Here is a tiny trained network, its code and every weight. The questions are about switching its units off for an input and a class, where a switched-off unit gives its printed mean instead of its output.

import numpy as np


def w(rows, s, z=0):
    codes = np.array(rows[::2]) - 128.0
    scale = np.full(codes.shape[1], s)
    scale[-1] = z or s
    return codes * scale


def f(y):
    return np.maximum(y, 0)


def log_softmax(a):
    a = a - a.max(-1, keepdims=True)
    return a - np.log(np.exp(a).sum(-1, keepdims=True))


def net(x, mask):
    res = np.array(x, float).reshape(1, 3) / 4 @ E
    y = f(res @ A[0][:, :-1].T + A[0][:, -1])
    res = res + np.where(mask, y, B[0][:, -1]) @ B[0][:, :-1]
    return log_softmax(res[-1] @ U[:, :-1].T + U[:, -1])


A, B = {}, {}
E = w([
[34,156,241,61],'x0',
[3,181,62,216],'x1',
[184,241,201,212],'x2',
],0.004)
A[0] = w([
[151,124,99,142,207],'N1',
[159,124,91,144,102],'N2',
[172,112,147,96,112],'N3',
[165,116,145,104,101],'N4',
[107,79,79,91,89],'N5',
[166,118,146,99,104],'N6',
[168,194,189,193,108],'N7',
[85,139,174,104,90],'N8',
[215,103,170,65,102],'N9',
[171,120,78,157,97],'N10',
[121,126,131,133,253],'N11',
[179,136,162,114,120],'N12',
[58,147,208,85,103],'N13',
[163,172,170,181,102],'N14',
[176,116,155,97,111],'N15',
[90,140,108,155,96],'N16',
[167,183,175,185,114],'N17',
[71,140,200,89,90],'N18',
[145,121,110,142,109],'N19',
[168,122,79,152,102],'N20',
[166,175,165,183,105],'N21',
[91,136,173,106,144],'N22',
[145,126,106,136,109],'N23',
[186,119,60,172,112],'N24',
[178,125,60,159,106],'N25',
[172,116,147,97,102],'N26',
[160,122,141,107,131],'N27',
[99,131,163,115,99],'N28',
[186,119,56,163,114],'N29',
[165,117,145,102,102],'N30',
[86,144,109,153,112],'N31',
[76,152,102,168,93],'N32',
[163,117,148,106,101],'N33',
[68,31,47,41,98],'N34',
[155,106,136,99,112],'N35',
[1,173,62,215,99],'N36',
],0.0098,0.005)
B[0] = w([
[189,150,138,76,204],'N1',
[114,114,149,128,151],'N2',
[143,106,118,144,169],'N3',
[132,111,121,149,155],'N4',
[89,116,107,108,167],'N5',
[135,109,121,148,159],'N6',
[93,114,95,81,201],'N7',
[112,108,158,129,164],'N8',
[154,84,110,164,212],'N9',
[110,108,159,128,164],'N10',
[255,165,128,25,253],'N11',
[139,107,107,140,173],'N12',
[120,100,182,111,209],'N13',
[96,115,103,100,177],'N14',
[144,106,118,147,172],'N15',
[132,109,119,150,150],'N16',
[100,118,98,89,191],'N17',
[109,103,173,123,190],'N18',
[120,121,140,129,140],'N19',
[112,111,157,127,162],'N20',
[96,115,103,98,179],'N21',
[147,117,158,100,187],'N22',
[119,121,140,129,139],'N23',
[115,104,171,118,188],'N24',
[113,105,166,123,178],'N25',
[136,107,119,151,163],'N26',
[145,117,122,134,163],'N27',
[116,115,148,129,152],'N28',
[115,106,171,118,188],'N29',
[133,110,121,149,156],'N30',
[143,108,120,142,159],'N31',
[137,98,115,154,164],'N32',
[133,112,121,148,154],'N33',
[74,111,78,67,230],'N34',
[133,107,117,139,157],'N35',
[173,62,103,174,235],'N36',
],0.063,0.005)
U = w([
[169,89,97,191,109],'0',
[96,119,254,117,89],'1',
[60,145,64,89,127],'2',
[189,206,144,117,253],'3',
[95,152,132,165,99],'4',
[104,148,132,168,102],'5',
[92,151,133,168,102],'6',
],0.01,0.0025)

Each question gives the input, the list of numbers given to net, and the class t.
The units are the neurons (one row each of A and B). Each row of codes is followed by its name. A weight is (code - 128) times the scale printed after its matrix; where a second scale follows, it is the last column's (A, B and U).
mask holds one flag per neuron, in row order. A switched-off neuron (its flag False) gives its mean, the last column of its row in B, instead of its output. The means were averaged over made-up inputs and are rounded, as every weight is.
A unit's drop is (log p(t) with every unit on - log p(t) with that unit switched off) / (log p(t) with every unit on - log p(t) with every unit switched off).
The circuit of an input: a set's keep is (log p(t) with only the set's units on - log p(t) with every unit switched off) / (log p(t) with every unit on - log p(t) with every unit switched off). Starting from the 12 units with the biggest drops (on a tie, the unit counted first), units are removed one at a time, each time the one whose removal leaves the highest keep (on an exact tie, the one counted first), for as long as the keep stays at least 0.8.
units of the circuit, in order: the units of the circuit, biggest drop first
k most important neurons: the k neurons with the biggest drops, biggest first
drop when u is switched off: that unit's drop, to one decimal
input [5,7,4], class 0: units of the circuit, in order -> [N36]
input [1,-5,-7], class 2: 2 most important neurons -> [N34, N36]
input [-7,-6,-2], class 1: 2 most important neurons -> [N36, N29]
input [4,8,-8], class 0: 2 most important neurons -> [N36, N7]
input [5,7,7], class 0: 4 most important neurons -> [N36, N34, N32, N31]
input [-1,3,3], class 3: 2 most important neurons -> [N34, N9]
input [-8,6,3], class 1: 2 most important neurons -> [N24, N29]
input [-5,-2,6], class 2: 2 most important neurons -> [N7, N17]
input [7,7,-2], class 0: 2 most important neurons -> [N36, N32]
input [-3,-3,1], class 3: 2 most important neurons -> [N36, N13]
input [1,-6,-7], class 2: 3 most important neurons -> [N34, N36, N5]
input [7,-8,-1], class 0: drop when N9 is switched off -> 0.6
input [-2,0,-5], class 2: drop when N34 is switched off -> 0.6
input [3,3,-1], class 3: drop when N9 is switched off -> 0.2
input [7,-8,-8], class 0: units of the circuit, in order -> [N9]
